In the rows, zero is written as 128.
Here are made-up nodes, facts about them, and rows of numbers that follow some of those facts. Name the node behind each unnamed row.

There are 4 kinds of fact about the nodes: ω, φ, η, ρ.
bame ω: zetru tiplak
beske ω: drilum lutrur zetru poni mezir
bigu ω: fater nizu plezugrin plitris plidi klomo
bolon ω: sugres
bridruk ω: lutrur gibus stupi
bruploflin ω: rafafim
dalun ω: briru flere
dodeto ω: loklu dregrok
drebru ω: flogu duvune
dreklu ω: budrave kitrik kligen
drestis ω: ludedok ruzem zisazak skadril
dusto ω: raplukas sipok ruzem fadrum pugrefom
fafor ω: bruros
fegi ω: budrave stestim fliskis
fledam ω: drenis klopam stestim
flidor ω: raplukas nizu noflas zeklar pugrefom
flopun ω: staker skite zokle
flusti ω: remek zeklar zotrur
fovok ω: raplukas rafafim
gabiskol ω: fater stibrak
gistol ω: molil plune liluplan
grotikik ω: radru rafafim tesur
guba ω: nizu razir
guklos ω: pliskir vukon
gusti ω: loklu lutrur fadrum
kekupon ω: nizu tugren potram dribrol
klerer ω: plune muzum
kleri ω: seklum fovar drile
klostar ω: rafafim tredin zotrur
kloze ω: benus skomel
kosoram ω: nizu staker fliskis repofles
kubri ω: stesko modru zisazak skinil reskepok
lazis ω: dobi skezu bedrik
lidogruk ω: klekla pugrefom
lotro ω: radru sipun
lufu ω: skadu klopam gobodruk duvune
mabrol ω: zisazak pitra
mavir ω: sipok brari ruzem plitris kogim duvune
nadra ω: seklum muzum gibus flelel
navi ω: stibrak raplukas noflas flelel
neflor ω: raplukas stesko modru subatim
nipu ω: klopam dribrol
nisku ω: stibrak klekla ziror flere skinil pugrefom
nozos ω: drenis stestim
plakin ω: fater loklu sipok skera gobodruk gibus gasik liluplan
plaklen ω: brirok tredin
plokim ω: kitrik drile mezir repofles
pluflun ω: fluflas
poplon ω: plune plidi flere
pubun ω: funese skatrato
raras ω: loklu fluflas mezir zokle
refen ω: ludedok rafafim ranum
rubrul ω: kogim fadrum funese stestim skomel skatan
segrubru ω: drilum bruros zedagras
senu ω: druzonuk nizu trodrul plune bedrik
skegrapam ω: plune zisazak lelepu
skire ω: fliskis
sosku ω: tredin
staza ω: boklam fadrum
steregras ω: sipun dregrok flibril zotrur
sukle ω: flibril klomo kligen
teplibun ω: sugres fliskis
tistan ω: razir potram
toplan ω: samus pliskir tiplak liflo skatan lelepu
trudram ω: drilum trunopek tiplak
vamades ω: stibrak drenis zotrur
vatrum ω: drile remek
vezaklu ω: skinil
vopen ω: pliskir gobodruk dratrul
vuvis ω: neplogar gobodruk noflas pitra
zazinik ω: nizu brogrur voklur
zuklik ω: viti klopam skezu
{bame druzonuk duvune fegi fledam gabiskol gobodruk guklos klomo lelepu neflor plaklen rafafim refen segrubru skire staker stestim sugres trodrul vamades vezaklu} φ d
{bedrik dalun dreklu drestis kitrik klerer kligen klopam lazis molil nadra nozos plitris poni radru skadu skatan tesur tistan viskuvim zedagras zeklar zetru} φ g
{benus brari brirok bruros budrave dobi drenis drile dusto fafor flidor flusti funese grotikik klostar lufu modru nipu nizu pliskir raras razir seklum sipun skadril skatrato skite skomel steregras stesko trunopek viti zuklik} φ a
{beske boklam fadrum flere flogu fovok gasik gibus guba liflo liluplan loklu lotro ludedok muzum navi nisku plidi pubun raplukas repofles reskepok rubrul skera skezu skinil stibrak sukle teplibun tredin trudram tugren vatrum voklur vopen zisazak} φ b
{bigu bruploflin dratrul dribrol drilum fater flibril gistol kekupon klekla kubri lidogruk mabrol mavir neplogar plune potram senu skegrapam sosku subatim vuvis zazinik} φ c
{bolon bridruk briru flelel flopun fluflas fovar gusti kleri kloze kogim mezir plokim poplon pugrefom remek samus tiplak ziror zokle} φ e
{brogrur dodeto drebru dregrok fliskis kosoram lutrur noflas pitra plakin plezugrin pluflun ranum ruzem sipok staza stupi sute toplan vukon zotrur} φ f
η 6 <- bame benus beske bigu brari brirok bruros dodeto dratrul drilum duvune flidor fovok gibus gistol klerer klopam kubri lidogruk mavir neflor nipu nizu noflas nozos plezugrin plidi rafafim razir repofles skadril skegrapam skire skomel staza stestim teplibun trodrul vatrum viskuvim vopen vuvis zetru ziror zuklik
η 949 <- bedrik bolon bridruk briru brogrur bruploflin budrave dreklu drenis dribrol drile druzonuk fafor fater flibril flogu flopun fluflas flusti fovar gabiskol gasik gobodruk guba gusti kekupon kitrik klekla kleri kligen klomo kloze lazis liflo liluplan loklu lufu lutrur mabrol mezir modru molil nadra navi nisku pitra plakin pliskir plokim plune potram pubun radru ranum raplukas remek rubrul ruzem samus segrubru seklum senu sipun skadu skatrato skera skezu skinil skite stupi subatim sukle sute tesur tistan trudram trunopek tugren vamades viti voklur vukon zedagras zeklar zisazak
η 638 <- boklam dalun dobi drebru dregrok drestis dusto fadrum fegi fledam flelel flere fliskis funese grotikik guklos klostar kogim kosoram lelepu lotro ludedok muzum neplogar plaklen plitris pluflun poni poplon pugrefom raras refen reskepok sipok skatan sosku staker steregras stesko stibrak sugres tiplak toplan tredin vezaklu zazinik zokle zotrur
ρ 425 <- bame bedrik beske boklam bolon brari briru budrave dodeto dreklu drenis drilum duvune fadrum fafor fater fovar funese gibus grotikik guba gusti kitrik klekla klerer klopam lazis lelepu liflo liluplan loklu lufu modru molil nadra navi neplogar plakin plitris plokim plune pugrefom rafafim raras refen remek repofles samus sipok skadril skadu skatrato skegrapam skera skinil skite skomel sosku steregras stesko stestim sugres sukle sute toplan tredin trodrul trunopek vamades vezaklu viti voklur vopen zazinik zedagras zetru zotrur zuklik
ρ 270 <- benus bigu brirok bruploflin dregrok drestis dusto flelel flidor gabiskol kleri kosoram kubri segrubru subatim tistan ziror zokle
ρ 293 <- bridruk dalun dobi dratrul drebru druzonuk fegi fliskis flogu flopun fluflas flusti gobodruk guklos kekupon kligen kogim lidogruk mabrol mezir plezugrin plidi poni potram ranum reskepok rubrul ruzem staker staza stupi teplibun tesur trudram tugren vatrum viskuvim
ρ 409 <- brogrur drile fledam flere flibril gasik klomo klostar mavir muzum noflas pubun razir zisazak
ρ 365 <- bruros dribrol fovok gistol lotro ludedok neflor nipu nisku nozos pitra poplon radru raplukas senu skatan skezu skire stibrak tiplak vukon zeklar
ρ 564 <- kloze lutrur nizu plaklen pliskir pluflun seklum sipun vuvis

Named rows:
[114 141 174 133 137 162  88 136 102 124 147  87 133 164  89  73  83  88
  92 165 125  97 142 136 115 106 125 112 155 136 172 119 156  89 155 130
 145 143  98 168 182] : flere
[133 129 122 130 131 154 104 135 102 124 118  91 148 173  90  77  78  91
 160 149 140 102 150 142 116  90  80 116 149 123 144 137 155 163 145 133
 116 143  81 128 134] : ziror
[123 129 117 169 133 146  79 130 166 111 170  94 140 169  89 104  86  96
 167 164 125 102 148 131 111  94 105 113 152 119 166 113 160  91 157 134
 117 164  81 173 127] : bridruk
[115 165 241 146 141 186  91 140 116 122 146  94 133 175  85  88  80  82
 117 142 133 104 149 136 147 123  95 124 158 120 167  86 200  92 152 124
 146 149  85 161 136] : bruploflin
[120 191 127 134 140 151  83 138  80 103 107  89 143 185 101  95 102 103
 100 149 133 103 181 144 118 128  79 153 145 113 142  86 172  96 148 127
 124 149  90 129 125] : klekla
[119 151 125 143 139 149  94 146  83  98 110  93 128 166  96  91 125  94
 102 141 134 114 199 140 114 103  82 127 141 158 143  83 172 127 142 126
 163 149  89 119 127] : grotikik
[115 157 174 172 132 146  76 142 131 107 141  95 155 171  85  77  82  84
 114 155 129  96 150 135 121 106 112 130 174 145 179 132 156  94 147 137
 120 155  92 182 128] : reskepok
[112 130 158 181 128 152  73 137 162 103 151  93 139 180  95  88  87  84
 113 160 125 107 146 138 119 120  99 122 196 134 164  87 152  86 149 136
 120 164  85 170 141] : guklos
[111 131 123 148 148 148 106 134  82 101 131  94 125 166  85 127  83  84
 102 144 128 106 160 165 109 137  82 114 190 136 144  84 168  94 169 154
 130 151 120 130 133] : steregras
[116 137 127 131 165 149  99 136  81 106 156  92 131 191  87 124  82  85
 116 157 129 109 163 157 118 135 104 116 160 113 149  83 165  89 180 139
 116 158  93 130 145] : guba
[113 163 120 215 131 146  79 134 128  99 134  97 203 168  87  83 118  87
 126 152 134 109 164 138 131  94  88 110 143 172 144  98 156 122 139 127
 156 153  95 164 131] : drebru
[129 176 124 129 139 144  88 138  86 100 115  93 129 166  89  85 106  92
 106 142 130 102 165 161 118 115  83 137 150 114 144  93 173  96 148 130
 119 149  87 129 119] : skinil
[107 129 121 132 146 157  88 140  88 101 123  98 122 177  96 133  83  84
 101 155 122 100 151 159 115 138  82 115 163 115 151  86 168  92 173 149
 116 144  91 126 132] : tredin
[120 160 119 161 136 144  81 139  88 100 113  90 137 168  93 114 109  88
 105 143 127 106 198 175 115 103  80 121 150 124 143  86 161 104 167 122
 137 145 105 126 127] : sute
[108 167 128 208 132 150  84 130 152 102 149  90 166 206  84  76  87  89
 123 147 126 109 160 138 127 102  83 133 153 127 142  89 157  92 148 131
 125 164  88 162 132] : mabrol
[109 157 222 134 133 168  99 130 100 112 139  93 127 171  87  80  81  89
 108 146 127 106 142 134 142 136 108 138 172 138 166  93 181  89 155 126
 150 147  90 148 168] : drestis
[110 138 153 195 139 166  79 134 203 105 160  95 127 209  92 101  81  92
 130 188 128 105 149 138 119  90  88 111 228 118 153  84 160 122 158 171
 116 165 100 136 172] : teplibun
[107 137 127 125 154 147  86 134  87  96 115  92 129 180  94 112  81  86
  96 139 127 104 189 141 115 132  81 118 153 118 148  85 170 102 137 127
 130 147  82 128 131] : refen
[126 172 160 198 133 144  77 138 136 104 139  91 161 166  88  72  89  89
 119 148 127 108 142 140 119 100  97 136 145 130 151  98 158  86 141 126
 119 164  85 170 132] : druzonuk
[107 135 137 136 147 155  95 130  94 103 144  95 123 178  90 121  83  84
 107 161 124 105 144 181 116 141 107 110 163 111 147  91 180  86 183 164
 114 155 105 131 137] : liluplan


Now the same nodes, written a new way:
Some rows with their names:
[116 146 156 128 114 138 125 157 116 118 127 156 135  89  98 161 165 161
 176 156 109 110 142 172 114 143 121 131 134 141 111 116 135 117] : nipu
[154  96 138 140 129 155 126 127 128 124 111 118 107 154  96 146 153 134
 153 117 167  87 110 137 142 146 132  99 124 115 117 137 172 111] : dribrol
[112 105 166 116 121 118 119 140 127 137 141 147 122  85 122 168 165 129
 164 145 106 117 158 158 114 120 117 147 133 158 125  83 136 126] : neflor
[118 102 127 126 131  85 103 129 145 148 174  94 108 119 157 130 109 134
 105 113  95 159 158 114 134  61 146 177 100 137 158 109 112 114] : sipok
[143 145 119 122 136 132 132 132 143 129 147 137 126  86 124 136 117 136
  89 101 117 143 118 114 132 101 146 113  93 168 135 122 119 118] : plakin
[ 69  80 145 110 139 125 108 108 123 167 127 101  87 197 157 138  98  39
 178 114 132 160 138 135 164 112  93 155 134  77 140 100 127 146] : kogim
[119 120 105 131 121 164 109 145 132 130 103 113 126 143 105 112  63  88
 148 105 143 159  91 138 149 138 111  94 144 107 123 115 143 134] : tugren
[151 113 108 133 133 103 109 124 134 135 143 130 120 137 116 170 128 120
 119  98 118 124 170 129 134  72 119 140 121 135 138 147 122 140] : viti
[103 154 145 139 122 115 134 121 117 116 139 154 132  90 136 168 141 139
 144 132  99 123 155 142 111 122 112 141 130 141 111 140 101 134] : zuklik
[135 123 136 132 137 115 130 103 138 143 149 133 106 105 137 137 124 118
  96  93 134 150 115 109 129 124 144 130  86 149 118 143 123 129] : navi
[137 108 149 117 119 152 121 143 132 133 139 107 125 143 114 108 142 158
 151 138 141 144 114 138 139 135 152 135 105 114 125  99 153  87] : stibrak
[182 120 122 120 125 172 122 156 143 124 125 111 132 110  99 117 131 175
 119 132 139 142 107 142 127 115 132  97 127 149 129 111 168 101] : vukon
[106 180 124 130 117 135 148 149 126 103 151 153 170  67 128 117 134 182
 124 137 109 135 114 147 103 154 136 129 137 154  99 121 122 108] : klerer
[ 93  99 149 150 128  97 127 115 116 144  98 112 125 162 154 149 177 115
 175 143 135 106 108 140 107 179 113 162 171 102 100 133 133 152] : ziror
[131 129 130 142 133 120 128 108 139 143 151 130 112 109 123 143 126 116
 101 107 143 140 106 103 134 128 143 131  89 141 116 144 123 125] : sukle
[132 137 107 117 112 161 102 172 127 118 117 136 151 126  94  84  58 100
 129 114 124 170 115 139 132 117 115  86 141 107 132  91 136 130] : kligen
[156 163 111 172 109 102 149 116 122  80 170 148 167  90 149 154 180 213
 100 127 111  69 156 128 100 128 152 162 150 130  83 212 128 101] : nizu
[129 114  99  97 103 156  87 158 126 138 128 139 155 129  91  84  61  95
 124 111 119 166 124 132 118 106 103  95 121 120 137  71 141 138] : tesur
[165 136  96 130 123 133 118 142 140 112 147 126 144 108 111 115 111 162
  92 100 120 144 120 123 118  84 137 112 120 148 125 129 132 110] : molil
[ 91 128 144 146 129 111 133 122 134 140 153 132 124  94 157 146 142 140
 131 128 112 148 109 137 121 143 129 165 127 148  99 138 123 132] : vopen

Which node is each row?
No name comes twice in this set of rows, the named rows included.
[123 103 130  99  97  92 100 145 110 142 139 149 163 116 131 106 148 118
 127 161 101 115 168 121  86 128 112 172 141 112 130  83 111 177] => brirok
[158 152 127 165 144 142 178  70 128  99 138 148 111 146 156 169 182 161
  95 107 166  61 100 108 130 157 159 124 100 143  78 245 155  97] => kloze
[107 128 134 103 130 150 102 139 119 138 115 161 133 136 100 139  78  52
 147 121 122 150 141 150 149  97  90 100 113 135 141  98 122 161] => flusti
[117  83 158 144 128 117 136 111 124 137 150 110 115 107 177 156 142 132
 128 145 112 117 142 124 126 136 112 182 170 121 100 151 124 142] => drilum
[130  83 174 131 137 153 131 106 118 149 129 101  88 178 154 153 164 115
 159 154 141 122 142 144 161 134 123 153 130  93 135 129 149 109] => tiplak
[ 86 109 115 116 130 144 113 139 130 147 123 103 130 167 147  97  75  92
 156 112 136 183 115 134 144 123 118 121 127 103 128  86 141 118] => reskepok
[145 135 129 110 135 122 130 126 127 128 101 146 119 133 105 135 140 111
 121 136 143 108 132 131 122 126 126  98 118 155 154 114 117 151] => gabiskol
[152 177 125 152 137 131 175 122 132  87 180 143 132  80 143 117 145 213
  60 127 114  93 125 102 134 126 191 154  82 146 116 183 115  80] => pluflun
[ 85 119 128 137 113 138 109 156 122 131 115 114 142 118 138 111  79 110
 170 121 126 169  95 157 126 158 103 123 167 100  97  93 141 132] => plidi
[111 131 148 145 130 124 151 127 133 119 134 140 134  71 159 133 133 151
 125 141 110 140  97 133 123 162 131 155 135 138  82 147 113 126] => beske
[ 65 134 140 118 130 154 123 150 113 132 118 145 139  95 131 109  78  99
 168 141 120 168  95 154 130 176 104 120 153 120  94  83 130 143] => vatrum
[116 112 160 124 115 132 120 137 116 137 140 137 120  83 121 135 160 147
 148 152 127 135  98 151 119 174 134 150 108 148 101  88 152 121] => fovok

Now the same nodes, written a new way:
Some nodes and their rows:
[149 115 125 139 122 129 142 104 136 148 128 136 132 130 138 133 127  85
 103 120 131 135 116 124 128 123] : voklur
[143 139 127 135 131 126 129 106 128 134 136 134 136 124 134 141 132  93
 137 105 129 130 112 136 129 122] : gasik
[107 103 114 151 129 132 170 114 127 139 112 137 126 115 132 137 120 181
 155 127  92 139 135 121 122 151] : stestim
[138 140 139 100 131 121 103 170 111  92 114 136 126 134 129 110 127 160
 123 152 131 124 151 132 132 120] : dusto
[156 127 143 113 119 126 120 120 131 154 129 120 131 132 147 122 136  78
  92 126 150 125 119 116 122 115] : plune
[134 157 117 111 134 145  88  98 142 116 123 105 134 131 109  98 148 166
 192 114  96 114 138 172 149 137] : nizu
[127 120 111 145 137 139 153 136 118 118 121 152 133 125 138 139 128 132
 104 122 118 143 117 111 126 125] : vamades
[150 113 130 159 146 132 148 121 139 137 123 153 129 123 127 128 109 167
 122 136 106 144 136 134 124 131] : sugres
[134 135 106 123 107 119 132 144 105  87 129 150 121 148 122 134 133 133
   6 133 138  91 152 151 154 167] : fovok
[155 109 124 156 131 140 158 117 128 134 122 148 127 125 139 136 126 108
 121 119 108 146 116 127 132 125] : kitrik
[112 163 120 117 133 134  96 113 126  69 129 116 136 122 112 119 145  83
 210 121 108 129 118 160 147 117] : sipun
[113 122 123  96 116 128 126 139 119 115 111 136 133 125 135 117 133 124
 164 135 125 140 128 109 124 109] : lufu
[142 118 130 155 151 142 145 108 132 128 124 128 130 120 136 139 132 123
 165 113 115 152  94 119 125 119] : gobodruk
[117 116 126 132 129 125 145 127 124 150 117 119 128 124 144 137 130 170
 102 125 131 123 128 112 117 147] : vopen
[162 109 127 161 133 139 155 118 124 133 120 146 124 126 138 133 127 101
 118 118 111 144 114 127 131 126] : molil
[ 99 128 134 124 102 120 128 141 126 145 146  96 113 135 105 125 129 127
 126 130 137 102 146 133 134 147] : ziror
[120 143 128 111  86 122 115 169 108  97 134 129 119 134 107 110 134  36
 106 139 113 102 162 148 147 123] : pitra
[101 136 141 110 152 124  98 142 139 132 138 107 128 126 119 125 124 186
 180 142 154 138 122 113 114 111] : drebru
[165 113 142 164 151 130 148 131 132 131 122 147 123 122 139 134 113 155
 115 133 109 140 129 132 126 130] : plitris
[125 117 123  95 115 128 124 134 121 118 113 137 131 131 136 114 135 133
 154 135 135 141 125 113 127 110] : fafor

Rows to name:
No name comes twice in this set of rows, the named rows included.
[127 123 138 109 123 124 118 135 121 155 118 106 130 132 147 126 138 158
  92 130 148 113 129 110 117 141] => skegrapam
[143  94 113 135 132 128 159 117 125 110 127 151 108 150 120 148 122 212
 102 127 153 134 104 135 149 158] => rafafim
[134 125 128  95 117 127 119 117 128 137 116 124 123 133 117 112 136 191
 204 117 112 125 129 144 134 133] => razir
[133 125 146 111 150 121 110 119 143 120 119 120 128 125 123 120 120 187
 213 144 141 151 115 128 122 111] => dobi
[123 139 129 105 112 126 112 125 131 136 144 122 124 134 113 121 133 105
 183 117 135 128 120 136 132 108] => brogrur
[108 113 119 102 110 123 132 125 127 112 112 140 129 124 131 120 127 127
 188 138 119 145 125 118 124 114] => drenis
[130 140 124 118 122 118 117 106 133 137 139 127 137 127 130 137 133  88
 141 111 138 124 112 133 127 119] => flibril
[118 145 116 111 122 132 104 142 144 141 140 137 131 136 111 100 116 152
 107 145 125 116 174 139 126 121] => kosoram
[113 130 132 100 112 128 119 155 121 133 131 117 125 131 124 121 135 109
 140 134 143 128 128 104 121 110] => plakin
[ 90 142 129 121 133 135 112 131 139 149 153  93 129 128 119 137 133 106
 152 120 162 128 107 100 116 109] => bridruk
[130 133 104 106 116 119 120 124 124  97 143 152 128 149 125 141 129 108
  53 130 179 116 119 131 143 133] => bruploflin
[137 131 125 122 108 119 123 117 128 127 132 133 134 129 131 130 131  56
  96 126 139 119 130 134 130 126] => subatim
[ 96 133 122 118 111 131 127 142 135 155 149 113 125 133 116 127 128  91
 112 127 157 120 132 105 120 114] => plokim

Now the same nodes, written a new way:
Some nodes and their rows:
[103 158 139 111  93 147 145 119 198 140  76 114  60 140 149 128  91 143
 143  94 153 140 151 102 110 118] : raras
[154  98 133 137 184 106 159  90 114 173 173 116 187  93 129 115 178 100
  98 125 130 118 109 103 137 156] : rubrul
[121 126 132 156 145 131 108 141 102  95  90 198 131  97 130 140  74 123
 135 122 135 128 188 128  90 114] : lazis
[ 84 120 134 121  95 123 108 153  83  88  76 193  99 100 123 124 100 147
 136 142 146 132 158 185  84 100] : klerer
[ 59 169 104 111 185  56 128 130 182 154 212 101 134 144 163 122 130  44
  90 120  91 106 135  88 153 141] : drile
[ 74 144 127  53 193 112 165 141 139 108 202 171 139 133 150  89 188  54
 101 130  94 129  65 184 135 125] : mavir
[128 168 127 104 111 164 136 129 160 102  83 159  96 147 130 137  93 155
 154 125 121 124 116 107 124 109] : sugres
[158 164 146 101 116 185 144 122 162  78  93 180  94 162 110 125 116 154
 157 136 114 139  92 123 133 110] : neplogar
[136 104 132 164 145 146 107 150 140 167 147  44 144 145 150 141 133 117
 130  81 148 144 157 128 138 154] : kloze
[132 148 142 144 139 128 110 116 181 141 105 107  75 141 140 112  90 113
 147 120 137 136 206 118 121 123] : fafor
[201 111 153 150 128 101 132  93 130 112  97 142 103 134 109 127  94 131
 127 161 114 133 154 119 163 114] : skinil
[132 157 138 156 136 121 110 117 179 130 108 108  74 153 140 124  92 113
 145 131 131 135 202 114 130 122] : skatrato
[ 78 148  89 140 156 107 105 142  69 139 187 146 217  80 117 139 147 116
 113 116 114  92 133  96 104 145] : kligen
[128 131 125 138 149 122 102 140 101 100  93 189 138  88 125 135  69 132
 140 112 131 117 194 123  91 108] : dreklu
[161 122 138 116  81 109 160 100 141 118 102 132 119 138 118 133 124 149
 107 130 133 135  75  83 165 112] : ludedok
[100 140 139 129  79 116 115 127 156 120  99 107  40 158 139 112 116 126
 137 160 145 151 168 173 110 112] : skadril
[149 108 113 140 174 100 155  97 110 168 174 103 186 108 125 139 166 105
  93 157 106 108  94 103 146 148] : tugren
[140 148 134 143 129 120 114 114 184 140 110  96  80 152 143 125  82 119
 144 138 125 128 202 117 130 123] : fovar
[182 110 142 143 126  93 131 101 119 125 134 129 138 133 116 132 114 127
 114 157 108 126 135 114 167 120] : raplukas
[129  74 119 158  65 166  94 169 104 166 138  16 127 163 132 147 165 159
 142 120 172 160 123 192 126 154] : ziror

Which node is each row?
No name comes twice in this set of rows, the named rows included.
[124 137 119 147 131 107  94 148 102 101  92 182 130  98 116 137  67 142
 148 132 111 110 189 113 111 109] => kitrik
[121 113 135 103 211  48 172 102 140 145 189 149 164 111 152 108 144  52
  72 120  93 114  90  99 171 130] => pubun
[110 131 122  85 152 164 147 129 112 127 202 133 164 129 117 101 218 112
 125 150 117 128  73 186 104 147] => lidogruk
[102 125 140 122 107 134 133 129 170 131  89 108  41 146 152 121 109 121
 134 149 148 144 171 182  94 117] => zuklik
[ 83 147  93 141 133 100 102 139  69 130 193 151 220  84 114 130 156 115
 106 116 121 109 136  91 103 140] => tesur
[136 110 113 149  70 179 108 166 139 178 118  14 144 157 139 161 142 186
 148  76 170 141  93 113 140 154] => zokle
[139 153 101 121 202 168 144 123 118 134 202 125 193 131 111 127 183 101
 129 154  85 109  94 123 128 156] => potram
[ 81 105 102 115 120  83 136 129  62 143 166 133 170  83 116 123 183 128
  92 165 128 109  72 161 112 136] => plezugrin
[129  71 123 147  73 184  97 168 108 167 139  31 132 153 142 148 164 157
 137  99 180 164 131 203  96 148] => flidor
[ 95 154 127 138  77 133 113 144 111  84  59 195 108 114 119 149  82 156
 134 118 134 120 118  93 108 107] => plitris

